Here is a tiny trained network, its code and every weight. The questions are about switching its units off for an input and a target symbol, where a switched-off unit gives its printed mean instead of its output.

import numpy as np


def w(rows, s, z=0):
    codes = np.array(rows[::2]) - 128.0
    scale = np.full(codes.shape[1], s)
    scale[-1] = z or s
    return codes * scale


def f(y):
    return y / 2 * (1 + np.tanh(0.7978845608 * (y + 0.044715 * y**3)))


def softmax(a):
    e = np.exp(a - a.max(-1, keepdims=True))
    return e / e.sum(-1, keepdims=True)


def log_softmax(a):
    a = a - a.max(-1, keepdims=True)
    return a - np.log(np.exp(a).sum(-1, keepdims=True))


def net(x, mask):
    ids = ['ΔΨεξστ'.index(c) for c in x.split()]
    T = len(ids)
    res = E[ids] + P[:T]
    q, k, v = (res @ M[0].T for M in (Q, K, V))
    z = softmax(np.where(np.tri(T) > 0, q @ k.T / 2**0.5, -1e9)) @ v
    res = res + np.where(mask[0], z, O[0][:, -1]) @ O[0][:, :-1]
    y = f(res @ A[0][:, :-1].T + A[0][:, -1])
    res = res + np.where(mask[1:13], y, B[0][:, -1]) @ B[0][:, :-1]
    return log_softmax(res[-1] @ U[:, :-1].T + U[:, -1])


Q, K, V, O, A, B = {}, {}, {}, {}, {}, {}
E = w([
[188,99,157,81,218,99,165],'Δ',
[209,121,174,124,158,242,81],'Ψ',
[138,103,106,7,153,161,137],'ε',
[195,119,113,113,123,110,146],'ξ',
[68,117,114,127,121,121,188],'σ',
[174,139,22,74,83,166,25],'τ',
],0.013)
P = w([
[17,188,114,135,156,165,152],'0',
[135,71,96,106,161,112,95],'1',
[140,68,87,92,148,127,80],'2',
[158,178,158,138,103,143,119],'3',
[122,63,81,77,153,136,76],'4',
[159,117,95,117,110,59,152],'5',
[178,207,167,101,101,145,123],'6',
[101,39,106,71,190,158,83],'7',
[183,125,81,70,144,63,104],'8',
[195,246,157,80,103,158,118],'9',
[40,63,92,124,160,141,142],'10',
[174,106,68,39,193,100,80],'11',
],0.012)
Q[0] = w([
[196,248,139,166,77,90,178],'h0',
[35,137,151,229,83,134,163],'h0',
],0.012)
K[0] = w([
[216,65,163,118,63,108,114],'h0',
[82,2,107,166,139,124,108],'h0',
],0.0096)
V[0] = w([
[126,44,146,66,237,52,185],'h0',
[159,156,254,244,187,127,161],'h0',
],0.0074)
O[0] = w([
[119,208,60,79,253,127,190,2],'h0',
[202,38,80,118,98,254,240,123],'h0',
],0.0076,0.0029)
A[0] = w([
[107,114,161,144,119,160,135,162],'n0',
[143,105,8,137,157,197,156,161],'n1',
[103,150,186,186,38,95,57,109],'n2',
[136,85,158,173,121,168,108,99],'n3',
[55,109,53,108,92,71,110,2],'n4',
[102,174,108,102,195,186,147,124],'n5',
[143,241,167,192,72,106,210,185],'n6',
[47,246,159,220,79,156,156,120],'n7',
[127,142,169,133,124,254,104,105],'n8',
[85,41,86,123,120,99,145,116],'n9',
[153,95,134,199,49,175,93,161],'n10',
[155,10,97,124,109,52,131,113],'n11',
],0.0082,0.0026)
B[0] = w([
[124,98,127,99,80,102,126,146],'n0',
[201,121,175,143,175,127,217,237],'n1',
[150,33,158,180,158,88,107,200],'n2',
[99,95,133,130,94,133,160,188],'n3',
[203,129,179,121,112,114,191,144],'n4',
[118,145,193,107,177,88,131,192],'n5',
[145,143,46,253,180,254,130,133],'n6',
[103,34,96,166,216,173,147,135],'n7',
[103,130,153,76,86,129,128,255],'n8',
[126,81,184,166,55,127,176,144],'n9',
[99,81,140,134,99,121,151,248],'n10',
[49,88,140,149,48,211,146,189],'n11',
],0.0078,0.0066)
U = w([
[222,178,159,113,156,82,182,50],'Δ',
[76,98,175,131,48,141,209,44],'Ψ',
[54,214,117,3,117,76,43,251],'ε',
[147,183,114,164,111,134,106,204],'ξ',
[58,125,57,137,179,181,75,228],'σ',
[84,110,152,151,119,44,57,64],'τ',
],0.0051,0.0015)

Each question gives the input, a string of symbols that net reads in full, and the target symbol t.
The units are the heads (2 rows each of Q, K, V and O) and the neurons (one row each of A and B). Each row of codes is followed by its name. A weight is (code - 128) times the scale printed after its matrix; where a second scale follows, it is the last column's (O, A, B and U).
mask holds one flag per unit, heads first, then neurons. A switched-off unit (its flag False) gives its mean, the last column of its rows in O or B, instead of its output. The means were averaged over made-up inputs and are rounded, as every weight is.
A unit's drop is (log p(t) with every unit on - log p(t) with that unit switched off) / (log p(t) with every unit on - log p(t) with every unit switched off).
The circuit of an input: a set's keep is (log p(t) with only the set's units on - log p(t) with every unit switched off) / (log p(t) with every unit on - log p(t) with every unit switched off). Starting from the 12 units with the biggest drops (on a tie, the unit counted first), units are removed one at a time, each time the one whose removal leaves the highest keep (on an exact tie, the one counted first), for as long as the keep stays at least 0.8.
units of the circuit, in order: the units of the circuit, biggest drop first
unit that matters most: the unit with the biggest drop
top k neurons: the k neurons with the biggest drops, biggest first
drop of u: that unit's drop, to one decimal
input Δ Ψ Δ, target Δ: units of the circuit, in order => (h0 n1)
input Δ Δ ξ ε, target ε: units of the circuit, in order => (h0 n1 n2)
input Δ Ψ τ Δ ξ, target Δ: units of the circuit, in order => (h0 n1)
input Ψ ξ Δ σ, target σ: unit that matters most => n6
input Δ Ψ Ψ Ψ Δ Ψ σ τ τ Ψ ξ, target Δ: units of the circuit, in order => (h0 n1 n10)
input τ τ Δ Ψ ξ Δ Ψ, target Ψ: units of the circuit, in order => (h0 n10)
input Ψ Δ σ Δ ε, target Ψ: units of the circuit, in order => (h0 n9)
input Ψ τ ε Ψ Δ Ψ τ Ψ Ψ Δ Δ τ, target Δ: units of the circuit, in order => (n1 h0)
input Ψ Δ ε Ψ Ψ τ Ψ ξ, target Ψ: top 2 neurons => (n11 n9)
input Ψ ε ξ Ψ ε Ψ Ψ Ψ τ, target Ψ: units of the circuit, in order => (h0 n11)
input τ σ τ Δ ξ τ σ σ, target τ: drop of n2 => 0.2
input Δ σ Δ ε Δ Ψ Ψ σ Δ Δ Δ, target Δ: drop of h0 => 1.3
input τ Δ Ψ Ψ Ψ Δ Ψ ε, target τ: drop of n2 => 0.3
input ε ξ σ ε Ψ Δ Δ σ, target ε: drop of n7 => 0.0
input τ ε Δ, target τ: top neuron => (n2)
